Below is a small trained network, with its code and all its weights. Each question gives an input and a class and asks what happens when units are switched off, that is, made to give their printed mean instead of their output.

import numpy as np


def w(rows, s, z=0):
    codes = np.array(rows[::2]) - 128.0
    scale = np.full(codes.shape[1], s)
    scale[-1] = z or s
    return codes * scale


def f(y):
    return y / 2 * (1 + np.tanh(0.7978845608 * (y + 0.044715 * y**3)))


def log_softmax(a):
    a = a - a.max(-1, keepdims=True)
    return a - np.log(np.exp(a).sum(-1, keepdims=True))


def net(x, mask):
    res = np.array(x, float).reshape(1, 5) / 4 @ E
    y = f(res @ A[0][:, :-1].T + A[0][:, -1])
    res = res + np.where(mask, y, B[0][:, -1]) @ B[0][:, :-1]
    return log_softmax(res[-1] @ U[:, :-1].T + U[:, -1])


A, B = {}, {}
E = w([
[176,175,74,179,116],'x0',
[251,144,114,78,144],'x1',
[187,162,179,106,61],'x2',
[160,102,164,195,90],'x3',
[135,88,80,125,70],'x4',
],0.016)
A[0] = w([
[212,136,106,120,249,130],'N1',
[137,57,127,182,143,144],'N2',
[135,150,218,170,72,182],'N3',
[114,184,245,100,124,99],'N4',
[129,135,172,84,150,149],'N5',
[71,118,118,167,149,118],'N6',
[55,171,102,171,132,189],'N7',
[79,167,115,187,119,170],'N8',
[87,77,128,72,133,152],'N9',
[107,53,168,191,157,173],'N10',
[117,183,141,144,176,98],'N11',
[98,107,76,38,176,74],'N12',
[153,122,92,152,94,161],'N13',
[84,94,169,188,115,170],'N14',
[122,84,169,162,116,115],'N15',
[156,57,145,209,133,73],'N16',
[140,191,229,163,96,126],'N17',
[133,186,74,162,138,148],'N18',
[178,90,42,79,27,130],'N19',
[117,91,156,154,65,156],'N20',
[157,94,65,165,65,163],'N21',
[222,187,75,225,172,161],'N22',
[102,176,170,56,120,254],'N23',
[96,142,81,186,161,152],'N24',
[37,96,156,58,176,188],'N25',
[121,182,72,178,129,95],'N26',
[113,130,96,215,154,164],'N27',
],0.014,0.0076)
B[0] = w([
[184,127,134,94,183,225],'N1',
[126,158,170,88,145,172],'N2',
[118,80,199,118,80,214],'N3',
[132,64,118,188,88,202],'N4',
[150,109,137,175,139,174],'N5',
[65,161,97,147,108,193],'N6',
[25,110,77,131,81,214],'N7',
[61,118,109,112,110,194],'N8',
[122,169,109,202,179,188],'N9',
[80,170,186,120,147,207],'N10',
[139,123,87,135,85,165],'N11',
[147,97,54,201,199,199],'N12',
[158,154,125,103,106,167],'N13',
[57,181,187,128,136,209],'N14',
[126,127,186,109,131,164],'N15',
[110,133,186,97,119,174],'N16',
[185,45,171,152,85,207],'N17',
[100,65,73,35,101,175],'N18',
[154,180,99,165,90,211],'N19',
[134,139,163,124,92,180],'N20',
[126,205,123,81,80,192],'N21',
[200,102,131,38,150,237],'N22',
[166,56,70,217,118,211],'N23',
[53,120,71,54,156,192],'N24',
[117,168,107,244,162,250],'N25',
[93,94,104,87,117,167],'N26',
[44,129,122,56,133,193],'N27',
],0.011,0.018)
U = w([
[57,88,56,59,88,86],'0',
[123,26,158,164,56,112],'1',
[31,174,122,157,134,13],'2',
[126,116,77,172,192,250],'3',
[129,211,89,123,8,252],'4',
[191,134,116,45,154,42],'5',
[91,132,235,83,85,84],'6',
],0.011,0.0023)

Each question gives the input, the list of numbers given to net, and the class t.
The units are the neurons (one row each of A and B). Each row of codes is followed by its name. A weight is (code - 128) times the scale printed after its matrix; where a second scale follows, it is the last column's (A, B and U).
mask holds one flag per neuron, in row order. A switched-off neuron (its flag False) gives its mean, the last column of its row in B, instead of its output. The means were averaged over made-up inputs and are rounded, as every weight is.
A unit's drop is (log p(t) with every unit on - log p(t) with that unit switched off) / (log p(t) with every unit on - log p(t) with every unit switched off).
The circuit of an input: a set's keep is (log p(t) with only the set's units on - log p(t) with every unit switched off) / (log p(t) with every unit on - log p(t) with every unit switched off). Starting from the 12 units with the biggest drops (on a tie, the unit counted first), units are removed one at a time, each time the one whose removal leaves the highest keep (on an exact tie, the one counted first), for as long as the keep stays at least 0.8.
units of the circuit, in order: the units of the circuit, biggest drop first
top k neurons: the k neurons with the biggest drops, biggest first
drop of u: that unit's drop, to one decimal
input [1,1,-7,6,-1], class 0: units of the circuit, in order => [N25]
input [3,4,-4,-7,2], class 5: units of the circuit, in order => [N1, N7]
input [-5,5,-8,6,0], class 2: top 2 neurons => [N22, N3]
input [-1,3,5,7,4], class 6: units of the circuit, in order => [N25, N23]
input [8,8,7,-5,8], class 5: top 2 neurons => [N22, N1]
input [-2,8,-1,1,6], class 5: top 3 neurons => [N1, N7, N25]
input [0,1,2,-4,3], class 4: top 4 neurons => [N25, N19, N1, N22]
input [0,5,7,-7,-7], class 1: top 2 neurons => [N4, N23]
input [-1,3,-2,-2,5], class 4: top 2 neurons => [N19, N25]
input [-5,-6,2,2,-5], class 1: top 4 neurons => [N17, N4, N3, N23]
input [0,0,8,-8,2], class 1: top 2 neurons => [N23, N25]
input [8,2,8,8,-5], class 1: top 2 neurons => [N17, N3]
input [3,-3,3,6,6], class 6: drop of N3 => 0.1
input [2,2,2,5,-6], class 1: units of the circuit, in order => [N17]
input [-2,-7,6,-2,6], class 4: drop of N20 => 0.2
input [4,1,0,5,2], class 6: drop of N23 => 0.2
